Below is a small trained network, with its code and all its weights. Each question gives an input and a target symbol and asks what happens when units are switched off, that is, made to give their printed mean instead of their output.

import numpy as np


def w(rows, s, z=0):
    codes = np.array(rows[::2]) - 128.0
    scale = np.full(codes.shape[1], s)
    scale[-1] = z or s
    return codes * scale


def f(y):
    return np.maximum(y, 0)


def softmax(a):
    e = np.exp(a - a.max(-1, keepdims=True))
    return e / e.sum(-1, keepdims=True)


def log_softmax(a):
    a = a - a.max(-1, keepdims=True)
    return a - np.log(np.exp(a).sum(-1, keepdims=True))


def net(x, mask):
    ids = ['αβδζηθλξψ'.index(c) for c in x.split()]
    T = len(ids)
    res = E[ids] + P[:T]
    u = 0
    for l in range(2):
        r = res
        for j in range(3):
            rows = slice(3 * j, 3 * j + 3)
            q, k, v = (r @ M[l][rows].T for M in (Q, K, V))
            z = softmax(np.where(np.tri(T) > 0, q @ k.T / 3**0.5, -1e9)) @ v
            o = O[l][rows]
            res = res + np.where(mask[u + j], z, o[:, -1]) @ o[:, :-1]
        u += 3
        y = f(res @ A[l][:, :-1].T + A[l][:, -1])
        res = res + np.where(mask[u : u + 4], y, B[l][:, -1]) @ B[l][:, :-1]
        u += 4
    return log_softmax(res[-1] @ U[:, :-1].T + U[:, -1])


Q, K, V, O, A, B = {}, {}, {}, {}, {}, {}
E = w([
[132,137,185],'α',
[130,128,136],'β',
[150,117,145],'δ',
[97,145,122],'ζ',
[104,153,167],'η',
[128,121,113],'θ',
[110,146,148],'λ',
[244,9,131],'ξ',
[134,131,158],'ψ',
],0.014)
P = w([
[214,191,120],'0',
[76,55,191],'1',
[158,92,250],'2',
[163,158,109],'3',
[68,50,205],'4',
[129,131,141],'5',
[173,161,107],'6',
[74,50,216],'7',
[132,124,134],'8',
[175,170,109],'9',
[73,51,223],'10',
[137,121,130],'11',
[176,177,112],'12',
],0.016)
Q[0] = w([
[225,243,78],'0.h0',
[180,51,78],'0.h0',
[57,167,176],'0.h0',
[183,179,121],'0.h1',
[133,6,196],'0.h1',
[191,214,77],'0.h1',
[123,93,135],'0.h2',
[134,62,255],'0.h2',
[130,200,171],'0.h2',
],0.0098)
K[0] = w([
[253,40,96],'0.h0',
[129,244,1],'0.h0',
[90,97,242],'0.h0',
[152,49,161],'0.h1',
[120,196,160],'0.h1',
[130,60,129],'0.h1',
[109,121,108],'0.h2',
[87,78,180],'0.h2',
[48,199,122],'0.h2',
],0.011)
V[0] = w([
[168,165,174],'0.h0',
[143,156,31],'0.h0',
[158,70,68],'0.h0',
[226,103,26],'0.h1',
[141,133,138],'0.h1',
[88,134,72],'0.h1',
[129,225,73],'0.h2',
[127,247,81],'0.h2',
[94,89,97],'0.h2',
],0.011)
O[0] = w([
[164,179,85,165],'0.h0',
[197,42,158,2],'0.h0',
[189,90,216,82],'0.h0',
[140,69,226,88],'0.h1',
[147,128,157,142],'0.h1',
[102,3,74,69],'0.h1',
[233,20,104,34],'0.h2',
[225,41,101,36],'0.h2',
[10,93,188,112],'0.h2',
],0.0061,0.012)
A[0] = w([
[68,128,125,2],'0.n0',
[175,4,117,68],'0.n1',
[104,185,103,35],'0.n2',
[143,107,38,36],'0.n3',
],0.014,0.0029)
B[0] = w([
[162,76,151,201],'0.n0',
[151,72,173,133],'0.n1',
[170,85,115,250],'0.n2',
[120,58,4,139],'0.n3',
],0.012,0.022)
Q[1] = w([
[156,200,80],'1.h0',
[151,241,135],'1.h0',
[79,120,244],'1.h0',
[173,62,121],'1.h1',
[28,117,254],'1.h1',
[14,21,135],'1.h1',
[25,170,134],'1.h2',
[71,130,73],'1.h2',
[219,94,174],'1.h2',
],0.0066)
K[1] = w([
[89,191,101],'1.h0',
[132,253,122],'1.h0',
[209,122,136],'1.h0',
[127,122,69],'1.h1',
[178,141,209],'1.h1',
[189,46,188],'1.h1',
[139,182,89],'1.h2',
[159,125,142],'1.h2',
[17,55,222],'1.h2',
],0.0078)
V[1] = w([
[83,156,66],'1.h0',
[152,4,115],'1.h0',
[164,172,20],'1.h0',
[145,136,105],'1.h1',
[197,150,148],'1.h1',
[73,111,154],'1.h1',
[63,116,114],'1.h2',
[112,163,165],'1.h2',
[218,156,111],'1.h2',
],0.012)
O[1] = w([
[52,76,140,43],'1.h0',
[163,138,1,181],'1.h0',
[39,191,135,219],'1.h0',
[126,147,172,162],'1.h1',
[179,192,170,213],'1.h1',
[120,78,56,40],'1.h1',
[184,130,161,46],'1.h2',
[155,94,80,105],'1.h2',
[16,128,124,249],'1.h2',
],0.0078,0.011)
A[1] = w([
[235,89,19,19],'1.n0',
[181,252,168,2],'1.n1',
[21,86,226,144],'1.n2',
[253,228,106,85],'1.n3',
],0.0063,0.0097)
B[1] = w([
[7,82,167,171],'1.n0',
[122,58,174,201],'1.n1',
[196,73,95,251],'1.n2',
[160,94,96,236],'1.n3',
],0.013,0.012)
U = w([
[78,152,225,244],'α',
[149,77,95,129],'β',
[169,73,140,74],'δ',
[38,104,86,123],'ζ',
[77,239,105,185],'η',
[54,4,200,41],'θ',
[152,173,45,205],'λ',
[193,102,212,3],'ξ',
[203,174,110,168],'ψ',
],0.011,0.006)

Each question gives the input, a string of symbols that net reads in full, and the target symbol t.
The units are the heads (3 rows each of Q, K, V and O) and the neurons (one row each of A and B). Each row of codes is followed by its name. A weight is (code - 128) times the scale printed after its matrix; where a second scale follows, it is the last column's (O, A, B and U).
mask holds one flag per unit, layer by layer, with each layer's heads first. A switched-off unit (its flag False) gives its mean, the last column of its rows in O or B, instead of its output. The means were averaged over made-up inputs and are rounded, as every weight is.
A unit's drop is (log p(t) with every unit on - log p(t) with that unit switched off) / (log p(t) with every unit on - log p(t) with every unit switched off).
The circuit of an input: a set's keep is (log p(t) with only the set's units on - log p(t) with every unit switched off) / (log p(t) with every unit on - log p(t) with every unit switched off). Starting from the 12 units with the biggest drops (on a tie, the unit counted first), units are removed one at a time, each time the one whose removal leaves the highest keep (on an exact tie, the one counted first), for as long as the keep stays at least 0.8.
circuit, biggest first: the units of the circuit, biggest drop first
unit that matters most: the unit with the biggest drop
k most important neurons: the k neurons with the biggest drops, biggest first
top k neurons in layer l: the k neurons of layer l with the biggest drops, biggest first
heads that matter: for each layer, one digit per head in row order, 1 if its drop is at least 0.15 and else 0, layers parted by /
input β λ δ, target β: 3 most important neurons -> (0.n1, 1.n0, 1.n3)
input α η α η α β, target α: unit that matters most -> 0.n2
input β θ α β λ η ζ λ θ β ζ, target ψ: heads that matter -> 111 / 110
input λ ψ η η λ λ α ζ α α ζ α θ, target θ: circuit, biggest first -> (1.n0, 1.h0, 0.h2, 0.n3)
input α η α η, target η: circuit, biggest first -> (0.h0, 1.n2)
input η ψ ζ ξ λ α α, target ξ: circuit, biggest first -> (0.h0, 1.h2)
input ζ δ η ζ δ, target λ: heads that matter -> 111 / 100
input λ λ α β θ β α α η α ξ, target η: circuit, biggest first -> (0.h2, 1.h0)
input λ α α ζ α η λ α α ζ δ θ, target α: 3 most important neurons -> (0.n0, 0.n2, 0.n3)
input ξ α α, target ξ: heads that matter -> 011 / 101
input ψ δ θ δ η α α ψ δ η α α β, target β: top 3 neurons in layer 0 -> (0.n0, 0.n3, 0.n2)
input ψ α η α α θ β β α η, target η: 4 most important neurons -> (0.n0, 0.n2, 1.n2, 1.n0)
input ζ ζ ξ δ η α α β, target λ: heads that matter -> 111 / 110
input α θ α θ, target θ: 3 most important neurons -> (1.n0, 0.n3, 1.n2)
input η θ α α β, target ζ: 3 most important neurons -> (0.n2, 0.n0, 0.n3)
input ψ η α α β, target α: circuit, biggest first -> (0.h2, 1.h1)
input λ α α α α ψ β η ψ α, target α: heads that matter -> 000 / 100
input λ α ξ, target λ: circuit, biggest first -> (0.h2, 1.h0, 0.h0)
input α η η ζ, target ζ: 3 most important neurons -> (0.n3, 0.n0, 1.n0)
input ζ η β θ α θ α α η ξ η, target λ: circuit, biggest first -> (1.h0, 0.h2, 0.h0, 0.n1)
input α η α λ α ξ, target α: circuit, biggest first -> (0.n0, 0.n2, 1.h0)
input ζ α ψ β ζ λ λ α, target λ: circuit, biggest first -> (1.h0, 0.h2, 0.h0, 0.n1)
input θ λ α η α α β λ η η ζ ζ β, target β: heads that matter -> 011 / 110
input η β α η α ζ β ζ α η α λ, target α: unit that matters most -> 1.h0
input δ θ λ, target δ: unit that matters most -> 0.h1
input λ α ζ, target λ: 3 most important neurons -> (0.n1, 0.n3, 0.n2)
input α α η λ ψ α λ η ψ, target α: 2 most important neurons -> (0.n2, 1.n3)
input η ψ α ζ λ ζ η η, target ζ: unit that matters most -> 0.h2
input η ψ α, target η: heads that matter -> 101 / 110
